The symbols move the elements like this.
x51 ^ x436
x51 ! x591
x51 @ x368
x51 ~ x831
x51 % x788
x51 § x125
x125 ^ x406
x125 ! x831
x125 @ x49
x125 ~ x873
x125 % x871
x125 § x138
x371 ^ x17
x371 ! x289
x371 @ x256
x371 ~ x13
x371 % x941
x371 § x788
x220 ^ x963
x220 ! x668
x220 @ x64
x220 ~ x785
x220 % x992
x220 § x444
x453 ^ x559
x453 ! x413
x453 @ x444
x453 ~ x731
x453 % x785
x453 § x181
x17 ^ x805
x17 ! x313
x17 @ x463
x17 ~ x256
x17 % x251
x17 § x828
x873 ^ x49
x873 ! x820
x873 @ x343
x873 ~ x900
x873 % x740
x873 § x876
x540 ^ x992
x540 ! x64
x540 @ x413
x540 ~ x880
x540 % x559
x540 § x711
x806 ^ x510
x806 ! x331
x806 @ x95
x806 ~ x152
x806 % x131
x806 § x251
x845 ^ x711
x845 ! x604
x845 @ x743
x845 ~ x99
x845 % x181
x845 § x520
x679 ^ x591
x679 ! x51
x679 @ x406
x679 ~ x125
x679 % x368
x679 § x427
x815 ^ x989
x815 ! x739
x815 @ x510
x815 ~ x806
x815 % x946
x815 § x420
x900 ^ x343
x900 ! x858
x900 @ x657
x900 ~ x37
x900 % x450
x900 § x157
x559 ^ x668
x559 ! x220
x559 @ x540
x559 ~ x444
x559 % x64
x559 § x75
x295 ^ x900
x295 ! x876
x295 @ x37
x295 ~ x810
x295 % x309
x295 § x130
x589 ^ x810
x589 ! x130
x589 @ x712
x589 ~ x963
x589 % x471
x589 § x668
x289 ^ x313
x289 ! x17
x289 @ x941
x289 ~ x828
x289 % x463
x289 § x13
x788 ^ x828
x788 ! x13
x788 @ x51
x788 ~ x54
x788 % x591
x788 § x871
x37 ^ x657
x37 ! x309
x37 @ x580
x37 ~ x836
x37 % x295
x37 § x471
x251 ^ x1
x251 ! x152
x251 @ x17
x251 ~ x371
x251 % x313
x251 § x134
x157 ^ x309
x157 ! x37
x157 @ x968
x157 ~ x471
x157 % x580
x157 § x712
x880 ^ x413
x880 ! x453
x880 @ x75
x880 ~ x181
x880 % x444
x880 § x743
x373 ^ x520
x373 ! x755
x373 @ x882
x373 ~ x993
x373 % x991
x373 § x25
x580 ^ x876
x580 ! x295
x580 @ x157
x580 ~ x130
x580 % x37
x580 § x589
x49 ^ x54
x49 ! x871
x49 @ x427
x49 ~ x343
x49 % x125
x49 § x858
x836 ^ x580
x836 ! x968
x836 @ x130
x836 ~ x527
x836 % x810
x836 § x90
x991 ^ x92
x991 ! x58
x991 @ x373
x991 ~ x304
x991 % x755
x991 § x377
x436 ^ x371
x436 ! x134
x436 @ x13
x436 ~ x368
x436 % x828
x436 § x406
x731 ^ x444
x731 ! x75
x731 @ x604
x731 ~ x890
x731 % x711
x731 § x703
x711 ^ x453
x711 ! x880
x711 @ x731
x711 ~ x743
x711 % x75
x711 § x249
x805 ^ x806
x805 ! x420
x805 @ x152
x805 ~ x463
x805 % x1
x805 § x941
x90 ^ x589
x90 ! x527
x90 @ x963
x90 ~ x220
x90 % x807
x90 § x559
x876 ^ x858
x876 ! x900
x876 @ x309
x876 ~ x157
x876 % x657
x876 § x810
x520 ^ x249
x520 ! x99
x520 @ x58
x520 ~ x882
x520 % x92
x520 § x664
x304 ^ x373
x304 ! x6
x304 @ x993
x304 ~ x319
x304 % x664
x304 § x937
x406 ^ x788
x406 ! x368
x406 @ x54
x406 ~ x49
x406 % x679
x406 § x820
x882 ^ x58
x882 ! x991
x882 @ x6
x882 ~ x377
x882 % x373
x882 § x568
x668 ^ x807
x668 ! x963
x668 @ x992
x668 ~ x540
x668 % x460
x668 § x785
x343 ^ x427
x343 ! x740
x343 @ x138
x343 ~ x657
x343 % x873
x343 § x309
x377 ^ x6
x377 ! x304
x377 @ x25
x377 ~ x937
x377 % x993
x377 § x946
x58 ^ x703
x58 ! x92
x58 @ x755
x58 ~ x6
x58 % x520
x58 § x304
x413 ^ x220
x413 ! x559
x413 @ x785
x413 ~ x75
x413 % x540
x413 § x731
x828 ^ x941
x828 ! x256
x828 @ x436
x828 ~ x51
x828 % x134
x828 § x679
x992 ^ x90
x992 ! x460
x992 @ x220
x992 ~ x413
x992 % x668
x992 § x453
x890 ^ x604
x890 ! x845
x890 @ x249
x890 ~ x520
x890 % x743
x890 § x755
x420 ^ x331
x420 ! x806
x420 @ x1
x420 ~ x251
x420 % x95
x420 § x463
x989 ^ x377
x989 ! x568
x989 @ x937
x989 ~ x510
x989 % x319
x989 § x331
x968 ^ x295
x968 ! x580
x968 @ x810
x968 ~ x589
x968 % x157
x968 § x527
x591 ^ x134
x591 ! x436
x591 @ x788
x591 ~ x406
x591 % x13
x591 § x831
x871 ^ x679
x871 ! x54
x871 @ x125
x871 ~ x740
x871 % x831
x871 § x343
x91 ^ x739
x91 ! x815
x91 @ x331
x91 ~ x420
x91 % x510
x91 § x805
x427 ^ x831
x427 ! x125
x427 @ x820
x427 ~ x138
x427 % x49
x427 § x450
x181 ^ x75
x181 ! x731
x181 @ x845
x181 ~ x703
x181 % x604
x181 § x92
x13 ^ x256
x13 ! x828
x13 @ x591
x13 ~ x679
x13 % x436
x13 § x54
x309 ^ x450
x309 ! x657
x309 @ x295
x309 ~ x968
x309 % x876
x309 § x836
x807 ^ x471
x807 ! x712
x807 @ x90
x807 ~ x992
x807 % x527
x807 § x64
x1 ^ x131
x1 ! x95
x1 @ x805
x1 ~ x17
x1 % x420
x1 § x289
x993 ^ x882
x993 ! x664
x993 @ x377
x993 ~ x989
x993 % x304
x993 § x739
x463 ^ x152
x463 ! x251
x463 @ x289
x463 ~ x134
x463 % x17
x463 § x436
x249 ^ x181
x249 ! x743
x249 @ x703
x249 ~ x58
x249 % x890
x249 § x991
x92 ^ x890
x92 ! x703
x92 @ x520
x92 ~ x373
x92 % x99
x92 § x6
x712 ^ x836
x712 ! x471
x712 @ x527
x712 ~ x460
x712 % x589
x712 § x992
x450 ^ x873
x450 ! x138
x450 @ x900
x450 ~ x295
x450 % x858
x450 § x580
x831 ^ x368
x831 ! x406
x831 @ x871
x831 ~ x820
x831 % x54
x831 § x873
x313 ^ x420
x313 ! x805
x313 @ x251
x313 ~ x941
x313 % x152
x313 § x256
x54 ^ x51
x54 ! x679
x54 @ x831
x54 ~ x427
x54 % x406
x54 § x740
x368 ^ x13
x368 ! x788
x368 @ x679
x368 ~ x871
x368 % x51
x368 § x49
x664 ^ x991
x664 ! x882
x664 @ x304
x664 ~ x568
x664 % x6
x664 § x989
x568 ^ x304
x568 ! x377
x568 @ x319
x568 ~ x946
x568 % x25
x568 § x510
x331 ^ x946
x331 ! x510
x331 @ x131
x331 ~ x1
x331 % x91
x331 § x152
x130 ^ x157
x130 ! x810
x130 @ x471
x130 ~ x807
x130 % x836
x130 § x963
x740 ^ x125
x740 ! x427
x740 @ x873
x740 ~ x450
x740 % x820
x740 § x657
x25 ^ x664
x25 ! x993
x25 @ x568
x25 ~ x739
x25 % x377
x25 § x815
x75 ^ x785
x75 ! x444
x75 @ x711
x75 ~ x845
x75 % x880
x75 § x890
x131 ^ x815
x131 ! x91
x131 @ x806
x131 ~ x805
x131 % x331
x131 § x313
x657 ^ x138
x657 ! x450
x657 @ x876
x657 ~ x580
x657 % x900
x657 § x968
x256 ^ x463
x256 ! x941
x256 @ x134
x256 ~ x591
x256 % x371
x256 § x51
x941 ^ x251
x941 ! x463
x941 @ x371
x941 ~ x436
x941 % x289
x941 § x591
x134 ^ x289
x134 ! x371
x134 @ x828
x134 ~ x788
x134 % x256
x134 § x368
x138 ^ x820
x138 ! x873
x138 @ x858
x138 ~ x876
x138 % x343
x138 § x295
x152 ^ x95
x152 ! x1
x152 @ x313
x152 ~ x289
x152 % x805
x152 § x371
x460 ^ x527
x460 ! x90
x460 @ x668
x460 ~ x559
x460 % x963
x460 § x413
x743 ^ x731
x743 ! x181
x743 @ x890
x743 ~ x92
x743 % x845
x743 § x58
x527 ^ x130
x527 ! x589
x527 @ x807
x527 ~ x668
x527 % x712
x527 § x220
x703 ^ x845
x703 ! x890
x703 @ x99
x703 ~ x755
x703 % x249
x703 § x373
x946 ^ x319
x946 ! x937
x946 @ x815
x946 ~ x131
x946 % x739
x946 § x95
x64 ^ x460
x64 ! x992
x64 @ x559
x64 ~ x453
x64 % x220
x64 § x880
x604 ^ x880
x604 ! x711
x604 @ x181
x604 ~ x249
x604 % x731
x604 § x99
x444 ^ x540
x444 ! x785
x444 @ x880
x444 ~ x604
x444 % x453
x444 § x845
x810 ^ x37
x810 ! x157
x810 @ x836
x810 ~ x712
x810 % x968
x810 § x807
x6 ^ x755
x6 ! x373
x6 @ x664
x6 ~ x25
x6 % x882
x6 § x319
x755 ^ x99
x755 ! x520
x755 @ x991
x755 ~ x664
x755 % x58
x755 § x993
x95 ^ x91
x95 ! x131
x95 @ x420
x95 ~ x313
x95 % x806
x95 § x17
x963 ^ x712
x963 ! x807
x963 @ x460
x963 ~ x64
x963 % x90
x963 § x540
x937 ^ x25
x937 ! x319
x937 @ x739
x937 ~ x91
x937 % x989
x937 § x131
x99 ^ x743
x99 ! x249
x99 @ x92
x99 ~ x991
x99 % x703
x99 § x882
x858 ^ x740
x858 ! x343
x858 @ x450
x858 ~ x309
x858 % x138
x858 § x37
x785 ^ x64
x785 ! x540
x785 @ x453
x785 ~ x711
x785 % x413
x785 § x604
x820 ^ x871
x820 ! x49
x820 @ x740
x820 ~ x858
x820 % x427
x820 § x900
x319 ^ x993
x319 ! x25
x319 @ x989
x319 ~ x815
x319 % x568
x319 § x91
x739 ^ x568
x739 ! x989
x739 @ x946
x739 ~ x331
x739 % x937
x739 § x806
x510 ^ x937
x510 ! x946
x510 @ x91
x510 ~ x95
x510 % x815
x510 § x1
x471 ^ x968
x471 ! x836
x471 @ x589
x471 ~ x90
x471 % x130
x471 § x460

The rows follow the links: the fewer symbols apart two elements are, the more alike their rows tend to be.

Each row is also shifted at random along 11 hidden directions that mean nothing.

Some elements, each with a row of numbers:
x37 -> [49,25,30,0,-10,2,-10,25,8,15,41,-39,-18,-33,3,0,-3,29,-35,6,-22,5,-9,6,-1,-6,-47,-39,20,27,-1,-3,48,89,1,-27,-1,18,15,-6,-19,-6,-21,7,3,-24,-24]
x25 -> [6,0,-38,10,0,19,-25,25,17,2,20,0,-7,-24,-35,-47,-19,-23,30,3,-16,-56,25,21,20,-18,-14,-28,14,-5,22,8,6,22,-18,-24,-6,-14,-33,17,-8,-9,24,29,23,-47,-16]
x527 -> [-24,5,-13,-17,6,-8,5,-20,49,-4,-34,-20,-20,-5,12,-17,17,26,-32,1,-17,-32,3,-5,-32,52,-6,53,5,-11,-17,8,42,-1,58,12,4,-64,27,-1,-8,-3,-53,15,-13,4,-5]
x890 -> [-33,16,19,-26,30,-27,-58,27,-5,-26,-22,22,-38,-21,-10,-57,-44,0,20,9,-20,-77,13,29,22,-14,30,-85,1,-1,7,16,-14,24,-32,-35,52,-23,-16,-8,9,4,26,-7,31,15,81]
x373 -> [-89,-1,-11,-1,22,34,57,-41,-24,-4,-27,-1,-56,26,24,40,-16,-13,13,-1,6,-29,20,-10,-2,56,38,33,16,-20,23,27,-71,-9,6,-4,-26,14,-36,35,-9,1,-21,-31,-11,12,15]
x679 -> [-17,0,-44,48,-37,25,4,-32,-82,0,35,3,42,-8,-7,-29,25,-4,-2,13,8,63,-8,-22,8,-47,-54,11,-45,30,-29,-18,35,31,-65,-31,50,15,2,-18,30,-12,24,30,-31,-25,-10]
x99 -> [-38,-55,-56,-6,-3,69,-17,18,-7,-1,-29,9,-16,15,-44,-3,12,-3,36,24,22,69,13,22,6,-25,-40,39,-53,-52,-48,16,-19,-44,-15,23,68,-31,-5,21,-40,-52,-12,8,-12,-4,40]
x6 -> [8,15,-30,10,15,9,18,-17,-3,-8,2,15,-7,-28,-5,-10,-15,-7,21,-9,19,-28,28,-7,-9,-6,-4,40,-4,-18,22,17,-24,-33,40,1,-23,5,-34,28,-15,-1,8,21,0,-37,-35]
x251 -> [-104,-42,14,16,-36,8,42,-9,-37,15,31,-18,40,6,32,38,-35,-28,38,-28,24,112,1,-76,16,10,9,20,-45,15,34,0,40,34,-20,-15,-13,39,27,-12,-7,8,-40,-19,-3,56,14]
x559 -> [55,-9,18,-30,20,-29,-4,-11,5,-15,-37,3,-30,0,26,-17,-10,23,-7,4,5,-18,3,-10,-14,30,29,3,-27,-23,-11,22,18,-12,23,-11,30,-34,25,-7,-1,-4,-23,-16,-3,41,50]
x993 -> [-3,-20,-33,2,7,47,25,-11,26,1,-55,14,12,17,-31,54,10,-16,23,8,7,31,22,33,-14,35,19,77,24,-31,2,3,-60,-91,48,44,-22,-28,-37,38,-35,-24,-12,2,5,-14,-19]
x739 -> [41,-10,-16,15,-5,20,13,-9,-29,1,-35,-4,35,4,-19,8,-11,-23,23,21,-29,5,28,25,17,48,59,3,34,5,23,-2,-6,-18,-34,-33,-15,-17,-33,21,-2,-13,21,-9,28,11,7]
x820 -> [11,28,9,26,-12,1,-23,-14,-34,-8,-10,9,29,-9,-18,7,21,11,-29,24,-26,15,-13,40,-7,-15,-17,-25,28,39,-18,-28,-7,4,-26,-18,40,-15,-20,-15,23,-5,35,16,0,-27,6]
x368 -> [-47,-26,20,28,-15,-20,6,-47,-46,-10,13,31,-7,35,45,16,-15,-23,7,-14,19,-4,-25,-24,-9,-11,21,-57,-24,20,30,4,-27,22,-28,-53,32,2,-24,-21,49,12,28,-7,-18,0,48]
x657 -> [-20,-4,43,-11,4,0,13,2,8,7,-48,-10,-26,11,5,31,36,21,-46,3,-32,12,-15,8,-23,62,9,26,36,-18,-17,-15,5,5,24,21,9,-50,1,-17,-9,6,-31,-5,-11,15,0]
x181 -> [-52,19,-22,-23,31,21,-18,20,1,-3,-57,5,33,26,-36,6,18,18,1,32,2,6,6,56,8,-5,55,25,17,-8,-54,-5,-47,-73,-9,53,-25,22,5,24,-10,-8,16,-31,7,25,-1]
x256 -> [-101,65,-36,42,-28,5,-8,-59,0,-26,-13,9,106,-26,-19,36,-24,-18,13,2,-19,45,6,29,-10,-2,-6,44,34,107,18,-37,-11,-40,21,9,6,-9,-10,-9,25,7,-10,29,20,-13,4]
x304 -> [-78,46,26,-18,21,-5,30,31,-45,-12,-28,-7,4,-31,-34,5,20,4,-4,21,-39,17,30,0,36,19,9,52,50,-17,-18,-26,-35,-57,-53,55,-4,30,5,12,-14,19,34,-34,28,63,-2]
x427 -> [-35,1,23,7,7,-22,-37,14,28,12,4,23,3,32,4,-7,16,-4,-24,-13,1,-68,-35,29,-14,-25,32,-68,31,9,6,-14,-25,17,12,-2,-37,1,-30,-16,32,25,35,11,-8,-50,-35]
x295 -> [-34,-41,41,12,-7,-23,2,4,-27,28,35,-19,6,36,48,5,-7,21,-21,11,23,-14,-22,-8,-9,-14,55,-101,-11,0,20,22,24,66,-20,-84,-38,50,-2,16,17,-3,43,-33,-10,-9,-17]
x941 -> [16,-63,41,-14,-2,-37,21,23,-6,13,35,28,-46,64,33,5,26,-40,12,-36,26,-22,-34,-57,25,-22,14,-39,-22,-52,12,-6,-34,-14,-56,28,-14,33,15,-29,37,36,40,-36,-15,43,16]
x343 -> [30,-27,10,11,-5,-6,-5,10,-9,22,10,2,-22,-4,19,-42,26,10,-28,-23,10,-14,-18,-37,-23,-2,-8,-9,-30,-34,-4,2,57,63,23,-22,-12,-27,-8,-27,5,12,-16,38,-37,-46,-55]
x992 -> [-101,29,20,-39,27,-51,-29,25,35,-11,-25,-12,-2,2,-1,-49,12,28,-27,14,-29,-77,-2,14,6,8,38,-20,27,-1,-28,-5,18,-13,-13,20,-6,-10,44,-6,19,23,16,-25,18,47,21]
x406 -> [-25,12,-48,55,-34,63,3,-78,-21,-6,-39,8,83,20,-10,85,-9,-7,3,17,6,98,-9,54,-37,22,5,39,9,81,0,-17,-30,-19,38,-19,17,-24,-41,6,5,-33,-37,25,-16,-45,5]
x900 -> [-61,-2,44,12,1,-26,43,-48,-28,2,-48,-2,6,-14,54,21,2,25,-38,-19,2,26,-2,-49,-52,77,49,51,-6,-10,21,5,40,17,75,-28,-18,-41,-6,-13,1,18,-47,9,-27,12,-25]
x871 -> [66,36,53,26,4,-62,37,-66,-59,-23,21,37,-23,-24,65,16,-10,3,-26,-29,21,-24,-14,-52,-30,-1,-3,-10,-10,20,45,0,-24,7,26,-36,16,15,-26,-27,45,36,25,8,-22,-11,1]
x743 -> [13,-9,21,-37,42,-35,-30,16,22,-20,-48,39,-46,-7,9,-39,-23,1,14,-17,13,-65,7,-1,-9,9,46,-16,-21,-49,5,22,-20,-30,39,9,17,-41,-13,-10,-4,15,-3,0,6,14,41]
x510 -> [-41,16,-54,45,-32,41,67,-88,-25,-21,-5,-10,31,-17,3,64,-21,-24,28,11,-4,58,36,-9,-11,46,-31,94,14,45,39,4,-30,-48,18,-18,18,-14,-24,36,-7,-27,-21,10,7,-2,15]

From each start, follow one symbol. Which element do you reach?
Answer with the element's name.
[43,7,2,-26,26,-19,18,-29,-2,-18,-8,4,-70,-2,41,-22,-16,16,-5,-10,16,-49,6,-34,-13,24,2,13,-37,-24,-2,33,-1,11,23,-9,21,-11,17,-2,3,6,-36,-12,-19,25,40]
%: x785
[-68,-14,-21,-21,21,33,-70,61,-7,-1,-103,8,52,1,-76,-44,1,1,20,41,-45,15,23,78,25,24,83,-10,22,-22,-49,-15,11,-34,-40,11,20,-61,-19,3,-24,-21,10,1,34,22,32]
%: x92
[-8,-87,-104,48,-56,65,18,-54,10,12,52,6,-7,36,11,-13,3,-50,51,-26,47,44,-6,-50,-13,-26,-79,40,-89,-12,13,21,32,27,3,-29,39,-41,-7,-1,7,-37,-42,56,-47,-58,0]
~: x134
[18,-65,-16,-27,17,39,-9,34,23,12,16,10,-101,28,4,-15,-11,-13,33,-22,42,-17,-4,-20,8,-24,-33,-21,-61,-78,-8,42,-25,29,5,10,22,-5,-9,7,-34,-18,-32,-1,-25,-15,28]
^: x845
[-42,11,-23,29,1,-56,56,-101,-39,-21,20,1,-4,14,69,-26,22,31,-34,22,31,-81,5,-37,-40,-1,14,13,-21,4,13,31,-5,-40,10,-70,2,15,7,36,60,0,69,-13,-29,-7,-10]
~: x963
[54,45,-12,9,19,-13,15,-61,-69,-39,6,13,-38,-33,28,-16,-41,14,12,21,11,-34,25,-3,2,-9,-9,-19,-27,23,13,32,-34,3,-24,-60,63,19,-18,18,17,-13,24,-12,0,7,68]
^: x711
[3,21,11,-8,12,2,21,-12,-46,-33,-15,15,-58,-52,-8,-3,-16,0,16,7,-14,15,33,-20,13,11,-51,38,-9,-24,5,10,-29,-25,-19,2,86,-24,-12,3,-19,-8,2,0,12,30,66]
!: x58
[34,-54,-37,0,-5,22,-8,-42,57,4,-16,-3,-5,66,23,45,-10,11,7,19,38,-12,-15,47,-38,8,26,-25,-22,0,0,39,-29,-30,54,-34,0,-25,-5,38,-4,-47,-12,-15,-14,-27,32]
~: x559
[-52,-46,3,7,-21,-12,23,6,-14,0,-7,10,40,4,-6,9,3,-27,34,-5,6,60,14,-35,14,5,12,35,-15,-25,18,-9,9,-60,-22,9,11,-9,12,3,0,-1,27,-9,16,46,14]
%: x331
[-7,14,22,11,-25,-31,3,-27,-16,-18,59,-26,-21,-51,34,-6,-32,32,-11,14,3,20,6,-28,-9,-29,-78,-38,-32,37,19,21,50,56,-2,-72,77,8,33,3,-1,-23,5,2,8,6,52]
~: x90
[-3,3,42,-38,25,8,-6,4,15,-7,-2,-15,-75,25,35,49,-60,7,10,-2,4,-19,-9,15,11,26,27,-74,2,18,18,35,-46,56,-3,-21,9,31,6,6,-19,-5,-49,-57,12,43,91]
§: x743
[-16,-2,61,2,-2,-35,-23,11,-20,-3,-27,20,8,-28,16,-7,-11,5,-18,-26,-12,30,-16,-25,-17,17,18,-18,-9,1,14,-17,41,37,26,-14,27,-42,-6,-49,6,25,-22,22,-3,8,12]
§: x858
[48,-17,3,23,-7,-25,37,-35,0,14,16,10,28,-14,38,13,31,31,-30,-20,60,36,-9,-46,-61,-19,-16,64,-44,-31,5,11,30,-38,102,-2,-39,8,2,12,-5,-1,4,32,-43,-48,-96]
~: x157
